Below are the code and all the weights of a small trained network. Each question names an input and a class and asks about switching units off, where a switched-off unit gives its printed mean instead of its output.

import numpy as np


def w(rows, s, z=0):
    codes = np.array(rows[::2]) - 128.0
    scale = np.full(codes.shape[1], s)
    scale[-1] = z or s
    return codes * scale


def f(y):
    return np.maximum(y, 0)


def log_softmax(a):
    a = a - a.max(-1, keepdims=True)
    return a - np.log(np.exp(a).sum(-1, keepdims=True))


def net(x, mask):
    res = np.array(x, float).reshape(1, 5) / 4 @ E
    y = f(res @ A[0][:, :-1].T + A[0][:, -1])
    res = res + np.where(mask, y, B[0][:, -1]) @ B[0][:, :-1]
    return log_softmax(res[-1] @ U[:, :-1].T + U[:, -1])


A, B = {}, {}
E = w([
[209,41,136,142,2],'x0',
[18,36,140,43,125],'x1',
[131,130,128,128,131],'x2',
[89,237,121,46,29],'x3',
[225,116,128,11,176],'x4',
],0.003)
A[0] = w([
[150,130,130,100,142,109],'N0',
[108,154,130,126,168,102],'N1',
[216,210,113,198,131,89],'N2',
[150,126,130,94,142,107],'N3',
[114,175,128,83,82,100],'N4',
[35,124,137,211,84,99],'N5',
[107,155,129,126,171,101],'N6',
[92,175,130,128,197,99],'N7',
[127,130,126,127,121,233],'N8',
[190,51,133,148,2,76],'N9',
[147,74,130,161,185,96],'N10',
[118,160,128,99,96,102],'N11',
[87,131,131,171,104,97],'N12',
[154,126,130,90,145,104],'N13',
[34,34,117,59,122,91],'N14',
[141,127,131,110,136,115],'N15',
[122,145,128,114,110,108],'N16',
[173,119,133,68,153,100],'N17',
[132,170,126,112,97,130],'N18',
[150,51,128,176,206,96],'N19',
[160,114,134,68,144,112],'N20',
[161,122,131,77,150,100],'N21',
[127,130,127,127,121,254],'N22',
[105,158,129,127,175,101],'N23',
[96,170,129,128,190,102],'N24',
[117,161,128,98,96,102],'N25',
[115,171,128,88,86,100],'N26',
[131,121,127,134,135,118],'N27',
],0.011,0.0047)
B[0] = w([
[151,150,104,141,132,144],'N0',
[108,143,108,88,136,155],'N1',
[179,224,239,102,124,194],'N2',
[154,150,100,140,134,146],'N3',
[93,146,119,159,64,169],'N4',
[221,179,48,166,147,185],'N5',
[106,144,107,85,137,157],'N6',
[92,143,94,56,143,184],'N7',
[90,99,150,188,201,232],'N8',
[57,181,69,10,165,197],'N9',
[83,160,118,164,63,169],'N10',
[104,141,120,149,85,153],'N11',
[173,149,85,145,134,149],'N12',
[158,154,96,142,135,149],'N13',
[167,233,252,96,126,206],'N14',
[141,140,115,135,131,137],'N15',
[114,137,123,139,108,139],'N16',
[179,161,74,151,140,166],'N17',
[92,155,124,162,101,164],'N18',
[64,182,112,180,39,190],'N19',
[173,150,84,152,145,166],'N20',
[170,158,84,147,138,157],'N21',
[86,96,152,193,207,253],'N22',
[104,143,105,81,138,161],'N23',
[96,141,98,63,142,178],'N24',
[104,141,121,149,85,154],'N25',
[96,144,119,156,71,164],'N26',
[123,129,127,131,119,131],'N27',
],0.035,0.0047)
U = w([
[89,127,91,24,144,91],'0',
[93,127,126,174,2,99],'1',
[118,119,146,157,169,254],'2',
[182,152,223,101,120,87],'3',
[216,132,65,154,139,90],'4',
[131,15,161,133,151,118],'5',
[171,61,133,57,54,93],'6',
],0.0083,0.004)

Each question gives the input, the list of numbers given to net, and the class t.
The units are the neurons (one row each of A and B). Each row of codes is followed by its name. A weight is (code - 128) times the scale printed after its matrix; where a second scale follows, it is the last column's (A, B and U).
mask holds one flag per neuron, in row order. A switched-off neuron (its flag False) gives its mean, the last column of its row in B, instead of its output. The means were averaged over made-up inputs and are rounded, as every weight is.
A unit's drop is (log p(t) with every unit on - log p(t) with that unit switched off) / (log p(t) with every unit on - log p(t) with every unit switched off).
The circuit of an input: a set's keep is (log p(t) with only the set's units on - log p(t) with every unit switched off) / (log p(t) with every unit on - log p(t) with every unit switched off). Starting from the 12 units with the biggest drops (on a tie, the unit counted first), units are removed one at a time, each time the one whose removal leaves the highest keep (on an exact tie, the one counted first), for as long as the keep stays at least 0.8.
circuit, biggest first: the units of the circuit, biggest drop first
unit that matters most: the unit with the biggest drop
top k neurons: the k neurons with the biggest drops, biggest first
drop when u is switched off: that unit's drop, to one decimal
input [-8,-5,-7,7,-5], class 0: circuit, biggest first	N7
input [6,-4,6,-8,7], class 1: top 3 neurons	N19; N10; N5
input [-8,-4,5,-8,-6], class 0: top 2 neurons	N7; N24
input [-3,4,-2,7,0], class 1: top 2 neurons	N4; N26
input [-6,0,5,2,-8], class 4: top 2 neurons	N5; N9
input [-2,-3,-3,6,6], class 1: circuit, biggest first	N4; N26
input [-3,0,-2,-6,-6], class 1: top 2 neurons	N19; N10
input [6,-2,2,6,7], class 4: top 4 neurons	N17; N20; N19; N21
input [-7,-8,3,7,-7], class 3: top 3 neurons	N2; N9; N19
input [2,-3,0,-5,7], class 4: circuit, biggest first	N17; N20
input [3,-3,-3,-1,-5], class 4: top 3 neurons	N5; N14; N12
input [7,4,-5,-8,-3], class 1: top 4 neurons	N19; N10; N7; N24
input [-7,2,3,6,-2], class 0: top 3 neurons	N7; N24; N19
input [8,-8,0,-3,-6], class 0: top 2 neurons	N9; N14
input [4,-2,-3,4,-6], class 4: top 2 neurons	N5; N12
input [5,8,2,7,-8], class 3: top neuron	N14
input [7,7,-5,-8,5], class 1: top 2 neurons	N19; N10
input [-1,-8,-4,0,-5], class 3: drop when N2 is switched off	1.4
input [2,2,1,-2,0], class 5: drop when N2 is switched off	0.2
input [-5,-1,0,-3,-2], class 0: drop when N7 is switched off	0.3
input [8,-3,0,1,-4], class 0: drop when N16 is switched off	0.0
input [-5,6,-4,-7,8], class 4: unit that matters most	N17
